Below is a small trained network, with its code and all its weights. Each question gives an input and a class and asks what happens when units are switched off, that is, made to give their printed mean instead of their output.

import numpy as np


def w(rows, s, z=0):
    codes = np.array(rows[::2]) - 128.0
    scale = np.full(codes.shape[1], s)
    scale[-1] = z or s
    return codes * scale


def norm(h):
    return h / np.sqrt((h * h).mean(-1, keepdims=True) + 1e-5)


def f(y):
    return y / 2 * (1 + np.tanh(0.7978845608 * (y + 0.044715 * y**3)))


def log_softmax(a):
    a = a - a.max(-1, keepdims=True)
    return a - np.log(np.exp(a).sum(-1, keepdims=True))


def net(x, mask):
    res = np.array(x, float).reshape(1, 5) / 4 @ E
    u = 0
    for l in range(4):
        y = f(norm(res) @ A[l][:, :-1].T + A[l][:, -1])
        res = res + np.where(mask[u : u + 8], y, B[l][:, -1]) @ B[l][:, :-1]
        u += 8
    return log_softmax(norm(res)[-1] @ U[:, :-1].T + U[:, -1])


A, B = {}, {}
E = w([
[2,110,136,209,110,133,185],'x0',
[144,67,167,142,239,136,45],'x1',
[81,197,147,167,156,160,3],'x2',
[82,170,14,136,87,75,156],'x3',
[70,205,86,175,211,163,159],'x4',
],0.0093)
A[0] = w([
[221,119,198,37,110,69,180,45],'L0N1',
[109,114,166,12,189,113,185,2],'L0N2',
[154,196,211,176,123,214,194,33],'L0N3',
[20,163,192,249,94,152,174,34],'L0N4',
[119,246,166,134,171,131,109,42],'L0N5',
[96,140,40,84,2,44,184,154],'L0N6',
[136,143,126,164,194,210,20,48],'L0N7',
[144,98,218,143,32,146,97,125],'L0N8',
],0.0073,0.0034)
B[0] = w([
[168,97,95,104,198,137,217,194],'L0N1',
[147,95,188,190,132,192,121,129],'L0N2',
[142,139,28,171,159,213,121,137],'L0N3',
[70,204,109,226,122,254,111,189],'L0N4',
[50,148,77,14,86,173,146,148],'L0N5',
[73,141,59,110,136,48,27,253],'L0N6',
[69,101,200,74,163,124,56,187],'L0N7',
[146,141,163,122,51,151,117,169],'L0N8',
],0.0079,0.0069)
A[1] = w([
[60,138,139,188,125,185,116,81],'L1N1',
[182,43,175,131,163,140,176,55],'L1N2',
[84,100,111,176,203,102,142,47],'L1N3',
[29,81,120,123,211,154,202,33],'L1N4',
[145,37,142,164,70,61,106,3],'L1N5',
[101,105,124,170,125,144,172,102],'L1N6',
[10,148,198,255,140,158,161,48],'L1N7',
[246,126,167,155,144,150,158,10],'L1N8',
],0.0095,0.0032)
B[1] = w([
[173,66,93,194,126,146,124,208],'L1N1',
[127,137,158,161,118,227,214,195],'L1N2',
[131,132,40,166,52,160,148,157],'L1N3',
[63,39,34,213,161,157,105,180],'L1N4',
[6,92,174,39,136,149,218,164],'L1N5',
[119,93,112,112,112,148,51,144],'L1N6',
[57,72,107,160,1,232,99,253],'L1N7',
[213,60,194,214,96,183,151,167],'L1N8',
],0.0085,0.0057)
A[2] = w([
[149,176,101,103,117,95,227,117],'L2N1',
[167,168,174,79,37,109,135,27],'L2N2',
[165,72,90,95,212,123,195,176],'L2N3',
[58,127,145,175,217,152,100,61],'L2N4',
[100,162,183,98,143,181,107,108],'L2N5',
[178,252,47,222,218,130,186,1],'L2N6',
[161,158,150,111,69,142,161,86],'L2N7',
[107,78,170,187,70,141,110,25],'L2N8',
],0.012,0.0035)
B[2] = w([
[86,78,52,169,141,95,81,211],'L2N1',
[88,83,44,90,166,57,173,169],'L2N2',
[153,187,200,254,159,74,144,254],'L2N3',
[188,89,47,161,251,57,166,230],'L2N4',
[188,234,135,139,187,92,146,192],'L2N5',
[156,54,181,84,74,41,179,180],'L2N6',
[126,70,73,129,145,136,123,146],'L2N7',
[100,224,152,106,185,168,75,221],'L2N8',
],0.0097,0.0046)
A[3] = w([
[181,78,119,54,184,160,118,200],'L3N1',
[62,116,84,53,69,134,111,165],'L3N2',
[63,219,174,123,87,134,104,2],'L3N3',
[215,159,173,81,73,255,159,193],'L3N4',
[179,186,204,100,199,186,59,100],'L3N5',
[64,201,127,231,49,79,141,158],'L3N6',
[212,200,121,37,48,122,119,35],'L3N7',
[93,82,74,181,52,75,185,128],'L3N8',
],0.0099,0.0045)
B[3] = w([
[141,208,157,206,81,158,167,187],'L3N1',
[232,73,178,109,192,100,153,221],'L3N2',
[88,93,189,228,252,151,85,134],'L3N3',
[154,111,44,135,130,145,237,193],'L3N4',
[87,246,149,61,48,62,80,212],'L3N5',
[118,2,117,113,157,235,151,233],'L3N6',
[105,141,32,193,221,110,174,147],'L3N7',
[141,129,99,63,133,199,56,254],'L3N8',
],0.0093,0.0068)
U = w([
[65,117,175,53,107,99,150,23],'0',
[46,67,81,222,135,225,108,172],'1',
[91,150,133,157,36,86,118,2],'2',
[222,108,217,185,93,143,231,142],'3',
[132,213,137,80,42,177,157,74],'4',
[116,253,213,96,135,80,35,172],'5',
[140,42,50,22,112,87,126,167],'6',
[157,172,67,150,207,49,123,165],'7',
],0.018,0.0087)

Each question gives the input, the list of numbers given to net, and the class t.
The units are the neurons (one row each of A and B). Each row of codes is followed by its name. A weight is (code - 128) times the scale printed after its matrix; where a second scale follows, it is the last column's (A, B and U).
mask holds one flag per neuron, layer by layer. A switched-off neuron (its flag False) gives its mean, the last column of its row in B, instead of its output. The means were averaged over made-up inputs and are rounded, as every weight is.
A unit's drop is (log p(t) with every unit on - log p(t) with that unit switched off) / (log p(t) with every unit on - log p(t) with every unit switched off).
The circuit of an input: a set's keep is (log p(t) with only the set's units on - log p(t) with every unit switched off) / (log p(t) with every unit on - log p(t) with every unit switched off). Starting from the 12 units with the biggest drops (on a tie, the unit counted first), units are removed one at a time, each time the one whose removal leaves the highest keep (on an exact tie, the one counted first), for as long as the keep stays at least 0.8.
units of the circuit, in order: the units of the circuit, biggest drop first
unit that matters most: the unit with the biggest drop
top k neurons: the k neurons with the biggest drops, biggest first
top k neurons in layer l: the k neurons of layer l with the biggest drops, biggest first
drop when u is switched off: that unit's drop, to one decimal
input [-2,-3,3,1,6], class 6: top 2 neurons -> [L2N6; L0N5]
input [6,-5,-5,7,0], class 6: units of the circuit, in order -> [L0N6; L2N3]
input [-2,6,3,3,7], class 7: units of the circuit, in order -> [L2N4]
input [-2,7,-4,7,6], class 6: top 2 neurons in layer 0 -> [L0N1; L0N7]
input [-7,6,1,-1,-6], class 3: top 3 neurons -> [L0N6; L3N4; L1N8]
input [7,-7,-3,3,-6], class 6: top 3 neurons -> [L3N2; L2N3; L0N6]
input [-5,-6,4,0,6], class 7: top 2 neurons -> [L3N7; L0N5]
input [8,-3,-2,8,-8], class 6: units of the circuit, in order -> [L3N2; L2N3]
input [-3,6,3,-8,8], class 7: top 2 neurons in layer 2 -> [L2N4; L2N8]
input [-2,5,2,7,-2], class 5: top 2 neurons in layer 3 -> [L3N6; L3N4]
input [-1,-3,3,3,5], class 6: top 2 neurons -> [L2N6; L2N3]
input [-8,5,-4,7,3], class 3: top 2 neurons in layer 0 -> [L0N6; L0N5]
input [2,-8,6,-5,-8], class 6: top 3 neurons -> [L2N2; L2N7; L0N7]
input [-8,-5,-7,-4,-6], class 3: unit that matters most -> L0N1
input [1,-3,-5,1,4], class 6: top 2 neurons -> [L0N6; L2N6]
input [-1,1,5,5,-2], class 5: top 2 neurons -> [L1N4; L1N7]
input [-2,0,-6,-1,-7], class 3: top 2 neurons -> [L0N1; L2N3]
input [-4,-6,7,-5,-5], class 7: top 2 neurons -> [L3N7; L2N2]
input [1,6,1,-6,4], class 7: top 2 neurons in layer 2 -> [L2N4; L2N5]
input [-4,-7,8,-6,-2], class 7: drop when L0N6 is switched off -> 0.2
input [4,2,-3,-6,-2], class 3: top neuron in layer 0 -> [L0N8]
input [0,8,5,0,3], class 7: drop when L2N4 is switched off -> 1.6
